Below is a small trained network, with its code and all its weights. Each question gives an input and a class and asks what happens when units are switched off, that is, made to give their printed mean instead of their output.

import numpy as np


def w(rows, s, z=0):
    codes = np.array(rows[::2]) - 128.0
    scale = np.full(codes.shape[1], s)
    scale[-1] = z or s
    return codes * scale


def f(y):
    return y / 2 * (1 + np.tanh(0.7978845608 * (y + 0.044715 * y**3)))


def log_softmax(a):
    a = a - a.max(-1, keepdims=True)
    return a - np.log(np.exp(a).sum(-1, keepdims=True))


def net(x, mask):
    res = np.array(x, float).reshape(1, 5) / 4 @ E
    y = f(res @ A[0][:, :-1].T + A[0][:, -1])
    res = res + np.where(mask, y, B[0][:, -1]) @ B[0][:, :-1]
    return log_softmax(res[-1] @ U[:, :-1].T + U[:, -1])


A, B = {}, {}
E = w([
[121,136,191,114,187,58,141,138,33],'x0',
[160,137,67,134,225,117,157,146,165],'x1',
[171,79,126,179,95,82,116,222,149],'x2',
[151,150,169,254,144,101,113,50,133],'x3',
[216,131,196,100,124,182,151,123,138],'x4',
],0.01)
A[0] = w([
[161,138,132,113,122,144,105,133,116,116],'N1',
[126,124,123,199,122,108,138,62,124,91],'N2',
[175,114,153,122,127,164,141,102,132,101],'N3',
[85,129,171,133,33,142,130,124,95,74],'N4',
[140,103,147,183,154,139,131,88,135,46],'N5',
[144,125,161,108,145,86,141,138,104,52],'N6',
[140,136,78,120,104,166,129,99,158,150],'N7',
[138,117,99,54,114,143,138,168,125,92],'N8',
[158,113,114,146,111,127,117,165,148,149],'N9',
[148,156,143,218,143,139,129,72,132,126],'N10',
[117,133,109,103,136,130,131,146,123,55],'N11',
[141,121,111,129,102,174,120,118,183,114],'N12',
[175,132,174,94,140,155,112,129,158,107],'N13',
[197,136,161,93,145,168,129,132,124,89],'N14',
[149,131,86,147,96,148,128,132,162,74],'N15',
[156,139,97,128,176,117,131,140,148,56],'N16',
[123,130,106,129,118,142,131,114,150,254],'N17',
[204,118,149,129,116,146,138,133,118,162],'N18',
[56,113,91,141,122,106,117,119,132,80],'N19',
[67,145,115,50,184,187,133,2,116,52],'N20',
[156,111,67,133,191,135,150,107,160,119],'N21',
[90,138,106,17,116,139,133,177,125,94],'N22',
[133,124,146,161,110,122,115,195,135,64],'N23',
[170,133,136,175,100,77,124,239,126,63],'N24',
[107,117,191,106,191,102,139,164,88,135],'N25',
[112,136,101,139,102,181,140,125,158,85],'N26',
[112,145,155,114,63,108,142,115,147,117],'N27',
[142,128,107,145,195,153,129,151,144,205],'N28',
[129,133,86,134,92,152,130,107,175,141],'N29',
[202,141,158,100,124,139,142,136,139,133],'N30',
[143,90,152,111,124,134,122,107,133,38],'N31',
[85,104,73,145,133,113,106,122,120,135],'N32',
[167,140,111,121,164,124,141,123,157,113],'N33',
[136,109,120,160,104,124,147,206,125,120],'N34',
[145,150,102,128,200,129,126,154,137,140],'N35',
[118,132,154,114,179,102,114,144,73,104],'N36',
[20,158,75,164,118,84,139,160,122,132],'N37',
[113,113,112,147,107,157,134,132,175,88],'N38',
[112,107,113,110,150,171,130,157,107,90],'N39',
[88,119,88,131,118,101,133,124,114,68],'N40',
[135,143,147,118,141,95,142,136,81,163],'N41',
[108,121,150,131,60,135,126,113,113,232],'N42',
],0.014,0.0061)
B[0] = w([
[129,124,128,127,135,150,136,139,128,137],'N1',
[155,152,120,152,119,104,111,192,183,196],'N2',
[133,149,117,145,154,168,153,153,111,160],'N3',
[205,152,109,3,71,184,49,164,96,183],'N4',
[188,184,104,124,111,127,98,186,159,166],'N5',
[166,190,85,150,98,129,107,136,64,154],'N6',
[91,116,115,155,111,95,122,105,92,190],'N7',
[139,143,137,167,121,100,91,176,196,203],'N8',
[121,103,138,140,141,93,158,85,145,170],'N9',
[134,120,134,168,115,80,111,188,210,218],'N10',
[200,171,95,124,99,152,100,170,119,140],'N11',
[115,155,110,173,108,105,116,117,69,185],'N12',
[123,139,124,140,153,186,158,152,114,168],'N13',
[140,148,139,155,152,198,161,157,107,176],'N14',
[155,173,92,146,103,107,117,125,70,166],'N15',
[195,158,110,67,107,169,84,152,104,154],'N16',
[32,64,153,152,150,91,142,92,151,186],'N17',
[102,126,142,145,165,163,168,131,127,176],'N18',
[180,167,120,141,148,206,153,174,94,175],'N19',
[241,122,117,101,172,88,204,5,146,247],'N20',
[146,125,141,40,73,165,78,150,109,193],'N21',
[128,129,141,173,118,76,98,194,234,240],'N22',
[209,157,95,97,133,136,135,84,138,157],'N23',
[209,141,115,110,160,91,173,42,149,201],'N24',
[67,130,109,182,93,84,111,113,67,203],'N25',
[149,169,90,150,94,117,118,133,70,168],'N26',
[130,118,134,83,120,144,107,140,106,153],'N27',
[59,62,170,69,120,131,106,118,150,191],'N28',
[99,138,116,165,116,87,126,130,66,189],'N29',
[109,124,145,156,161,184,159,151,112,178],'N30',
[187,182,100,110,126,163,118,157,95,126],'N31',
[120,130,134,153,157,189,166,141,111,180],'N32',
[131,133,123,72,124,161,111,143,107,161],'N33',
[164,110,134,110,150,104,165,62,156,179],'N34',
[127,117,153,56,74,150,89,132,117,179],'N35',
[110,138,87,165,86,104,117,129,66,185],'N36',
[93,123,170,152,179,209,185,153,110,222],'N37',
[150,171,104,147,102,109,117,128,68,163],'N38',
[152,143,118,129,125,111,105,169,138,155],'N39',
[172,169,123,141,135,181,134,145,98,155],'N40',
[62,112,110,160,107,100,116,105,105,180],'N41',
[39,53,173,58,123,130,112,116,152,192],'N42',
],0.025,0.014)
U = w([
[154,162,119,198,96,86,118,217,203,112],'0',
[203,127,100,132,133,98,201,49,120,132],'1',
[79,158,64,197,63,91,132,124,16,142],'2',
[115,154,153,185,158,237,210,182,83,117],'3',
[135,102,138,40,56,166,82,151,84,125],'4',
[5,18,162,152,138,104,153,101,144,252],'5',
[116,124,47,151,184,142,92,124,144,63],'6',
],0.011,0.004)

Each question gives the input, the list of numbers given to net, and the class t.
The units are the neurons (one row each of A and B). Each row of codes is followed by its name. A weight is (code - 128) times the scale printed after its matrix; where a second scale follows, it is the last column's (A, B and U).
mask holds one flag per neuron, in row order. A switched-off neuron (its flag False) gives its mean, the last column of its row in B, instead of its output. The means were averaged over made-up inputs and are rounded, as every weight is.
A unit's drop is (log p(t) with every unit on - log p(t) with that unit switched off) / (log p(t) with every unit on - log p(t) with every unit switched off).
The circuit of an input: a set's keep is (log p(t) with only the set's units on - log p(t) with every unit switched off) / (log p(t) with every unit on - log p(t) with every unit switched off). Starting from the 12 units with the biggest drops (on a tie, the unit counted first), units are removed one at a time, each time the one whose removal leaves the highest keep (on an exact tie, the one counted first), for as long as the keep stays at least 0.8.
units of the circuit, in order: the units of the circuit, biggest drop first
unit that matters most: the unit with the biggest drop
top k neurons: the k neurons with the biggest drops, biggest first
drop when u is switched off: that unit's drop, to one decimal
input [-4,0,-3,-6,7], class 3: top 4 neurons	(N14; N30; N13; N10)
input [5,-4,-5,-8,-7], class 0: units of the circuit, in order	(N22)
input [2,8,1,-5,8], class 3: top 2 neurons	(N14; N30)
input [-5,7,8,-5,6], class 1: top 2 neurons	(N24; N34)
input [-7,-2,-6,-1,-5], class 2: top 4 neurons	(N29; N24; N7; N26)
input [7,0,6,0,2], class 2: top 3 neurons	(N20; N25; N36)
input [-8,0,-7,-1,0], class 2: top 3 neurons	(N29; N12; N7)
input [2,-8,6,0,-1], class 4: top 2 neurons	(N4; N20)
input [3,-8,-8,-7,4], class 1: top 2 neurons	(N20; N21)
input [-2,7,-3,-1,-7], class 3: top 4 neurons	(N37; N32; N19; N4)
input [-2,-6,-7,3,-8], class 3: top 2 neurons	(N37; N19)
input [-6,-5,-6,-1,-3], class 1: top 2 neurons	(N20; N25)
input [0,3,7,2,-8], class 3: top 2 neurons	(N37; N20)
input [6,1,-4,-5,-1], class 2: unit that matters most	N25
input [-6,8,0,-4,-7], class 4: top 3 neurons	(N21; N35; N28)
input [-4,-8,-7,8,0], class 0: top 3 neurons	(N10; N2; N21)
input [0,8,6,4,2], class 4: drop when N20 is switched off	0.2
input [-7,-3,5,2,0], class 2: drop when N20 is switched off	0.5
input [1,-1,-7,4,-5], class 1: drop when N20 is switched off	6.6
input [3,-6,3,1,-4], class 4: units of the circuit, in order	(N4)
input [4,-3,2,1,-5], class 3: drop when N37 is switched off	0.8
